Below is a small trained network, with its code and all its weights. Each question gives an input and a class and asks what happens when units are switched off, that is, made to give their printed mean instead of their output.

import numpy as np


def w(rows, s, z=0):
    codes = np.array(rows[::2]) - 128.0
    scale = np.full(codes.shape[1], s)
    scale[-1] = z or s
    return codes * scale


def norm(h):
    return h / np.sqrt((h * h).mean(-1, keepdims=True) + 1e-5)


def f(y):
    return np.maximum(y, 0)


def log_softmax(a):
    a = a - a.max(-1, keepdims=True)
    return a - np.log(np.exp(a).sum(-1, keepdims=True))


def net(x, mask):
    res = np.array(x, float).reshape(1, 7) / 4 @ E
    u = 0
    for l in range(2):
        y = f(norm(res) @ A[l][:, :-1].T + A[l][:, -1])
        res = res + np.where(mask[u : u + 14], y, B[l][:, -1]) @ B[l][:, :-1]
        u += 14
    return log_softmax(norm(res)[-1] @ U[:, :-1].T + U[:, -1])


A, B = {}, {}
E = w([
[127,128,127,130,128],'x0',
[196,5,100,191,172],'x1',
[106,163,104,127,241],'x2',
[127,127,130,128,128],'x3',
[3,19,130,98,147],'x4',
[136,128,252,154,153],'x5',
[128,126,129,128,128],'x6',
],0.0053)
A[0] = w([
[120,109,186,162,4,48],'L0N0',
[164,36,112,177,117,35],'L0N1',
[38,149,169,48,120,116],'L0N2',
[122,171,77,22,108,144],'L0N3',
[105,149,160,77,37,77],'L0N4',
[115,61,170,81,24,96],'L0N5',
[133,81,65,22,114,84],'L0N6',
[73,203,116,89,234,104],'L0N7',
[94,95,70,76,125,108],'L0N8',
[36,105,230,179,141,100],'L0N9',
[189,75,121,140,133,252],'L0N10',
[161,63,68,132,201,100],'L0N11',
[125,102,237,197,76,49],'L0N12',
[186,88,119,111,2,64],'L0N13',
],0.0092,0.0037)
B[0] = w([
[123,130,153,186,219,205],'L0N0',
[149,66,154,166,66,198],'L0N1',
[90,92,155,141,104,253],'L0N2',
[136,88,81,181,57,236],'L0N3',
[76,131,121,204,104,209],'L0N4',
[81,170,102,131,214,223],'L0N5',
[162,105,48,67,125,197],'L0N6',
[95,150,116,214,150,245],'L0N7',
[201,122,108,93,124,203],'L0N8',
[213,126,89,34,132,232],'L0N9',
[62,188,132,183,59,246],'L0N10',
[127,122,127,185,96,225],'L0N11',
[158,140,110,104,139,203],'L0N12',
[130,199,79,154,255,205],'L0N13',
],0.0073,0.0049)
A[1] = w([
[102,182,137,231,92,178],'L1N0',
[100,66,79,129,170,217],'L1N1',
[18,215,153,86,63,98],'L1N2',
[90,131,79,112,118,145],'L1N3',
[228,194,108,159,119,248],'L1N4',
[155,98,248,132,149,247],'L1N5',
[119,97,141,79,122,79],'L1N6',
[64,175,97,161,88,164],'L1N7',
[94,114,113,133,67,66],'L1N8',
[82,66,93,139,177,252],'L1N9',
[96,128,121,155,217,83],'L1N10',
[86,83,130,124,92,106],'L1N11',
[163,187,224,89,185,194],'L1N12',
[76,139,126,170,154,99],'L1N13',
],0.012,0.0019)
B[1] = w([
[143,117,178,93,131,251],'L1N0',
[128,161,161,111,104,195],'L1N1',
[121,101,126,201,106,177],'L1N2',
[151,91,120,101,154,172],'L1N3',
[32,126,138,77,146,217],'L1N4',
[127,86,2,140,105,164],'L1N5',
[91,124,126,58,94,137],'L1N6',
[187,81,147,130,128,213],'L1N7',
[136,128,132,115,144,159],'L1N8',
[116,194,171,123,131,202],'L1N9',
[196,160,139,112,143,176],'L1N10',
[92,175,181,110,143,156],'L1N11',
[140,110,70,101,89,173],'L1N12',
[212,119,110,161,158,179],'L1N13',
],0.0098,0.011)
U = w([
[171,155,131,177,192,118],'0',
[98,82,159,249,79,92],'1',
[150,102,150,98,127,255],'2',
[124,95,54,102,117,52],'3',
[47,158,181,82,145,41],'4',
],0.018,0.0072)

Each question gives the input, the list of numbers given to net, and the class t.
The units are the neurons (one row each of A and B). Each row of codes is followed by its name. A weight is (code - 128) times the scale printed after its matrix; where a second scale follows, it is the last column's (A, B and U).
mask holds one flag per neuron, layer by layer. A switched-off neuron (its flag False) gives its mean, the last column of its row in B, instead of its output. The means were averaged over made-up inputs and are rounded, as every weight is.
A unit's drop is (log p(t) with every unit on - log p(t) with that unit switched off) / (log p(t) with every unit on - log p(t) with every unit switched off).
The circuit of an input: a set's keep is (log p(t) with only the set's units on - log p(t) with every unit switched off) / (log p(t) with every unit on - log p(t) with every unit switched off). Starting from the 12 units with the biggest drops (on a tie, the unit counted first), units are removed one at a time, each time the one whose removal leaves the highest keep (on an exact tie, the one counted first), for as long as the keep stays at least 0.8.
units of the circuit, in order: the units of the circuit, biggest drop first
unit that matters most: the unit with the biggest drop
k most important neurons: the k neurons with the biggest drops, biggest first
top k neurons in layer l: the k neurons of layer l with the biggest drops, biggest first
input [8,8,6,-3,-1,-7,1], class 1: most important neuron	(L0N11)
input [-5,-7,-6,5,4,0,7], class 1: 3 most important neurons	(L1N2; L0N4; L0N2)
input [1,-4,-6,-1,-7,-2,0], class 4: 4 most important neurons	(L1N4; L0N7; L1N0; L0N10)
input [6,4,0,-1,-1,-4,-2], class 1: 3 most important neurons	(L0N11; L0N1; L0N9)
input [8,8,7,6,1,-5,-5], class 1: units of the circuit, in order	(L0N11; L0N10)
input [-4,8,0,3,6,-8,-5], class 1: 4 most important neurons	(L0N11; L0N1; L0N9; L0N10)
input [-1,-5,-5,5,1,6,1], class 3: units of the circuit, in order	(L1N5; L0N10)
input [-7,-6,-3,3,-5,7,5], class 3: 3 most important neurons	(L1N12; L1N5; L0N10)
input [-2,2,1,4,-8,-8,6], class 3: 2 most important neurons	(L1N9; L1N1)
input [8,-2,-7,-6,7,-5,-2], class 0: 3 most important neurons	(L0N5; L0N13; L1N4)
input [1,-7,-4,-5,-4,5,8], class 1: 2 most important neurons	(L1N2; L0N4)
input [0,4,-8,8,8,-5,-4], class 0: units of the circuit, in order	(L0N5; L0N13; L1N4; L1N9)
input [5,2,-3,4,-8,-6,4], class 4: units of the circuit, in order	(L1N4; L1N13)
input [8,6,-1,-2,-3,-6,6], class 1: unit that matters most	L0N1
input [-2,5,7,-7,2,8,-1], class 3: 3 most important neurons	(L1N5; L0N9; L0N3)
input [2,-5,-4,-3,-8,-3,-1], class 4: top 2 neurons in layer 0	(L0N10; L0N13)
input [-3,7,-7,-5,6,2,2], class 0: 2 most important neurons	(L0N5; L0N13)
input [1,3,3,-2,-4,6,8], class 3: 3 most important neurons	(L1N5; L1N12; L0N3)
input [6,-1,5,7,-5,-8,0], class 3: 3 most important neurons	(L0N3; L1N4; L1N9)
input [0,-4,8,-4,2,3,1], class 0: top neuron in layer 0	(L0N7)
input [-3,4,6,-1,-6,-7,0], class 3: top 2 neurons in layer 1	(L1N9; L1N4)
input [3,7,-4,5,6,8,7], class 3: top 2 neurons in layer 1	(L1N5; L1N2)
input [-4,3,1,5,6,-4,-4], class 4: top 2 neurons in layer 0	(L0N3; L0N9)
input [1,-3,-6,-4,3,-6,-4], class 0: top 2 neurons in layer 0	(L0N13; L0N5)
input [-8,-1,3,5,-3,6,6], class 3: top 2 neurons in layer 1	(L1N12; L1N5)
input [4,7,-8,5,3,2,6], class 0: top 2 neurons in layer 0	(L0N13; L0N5)
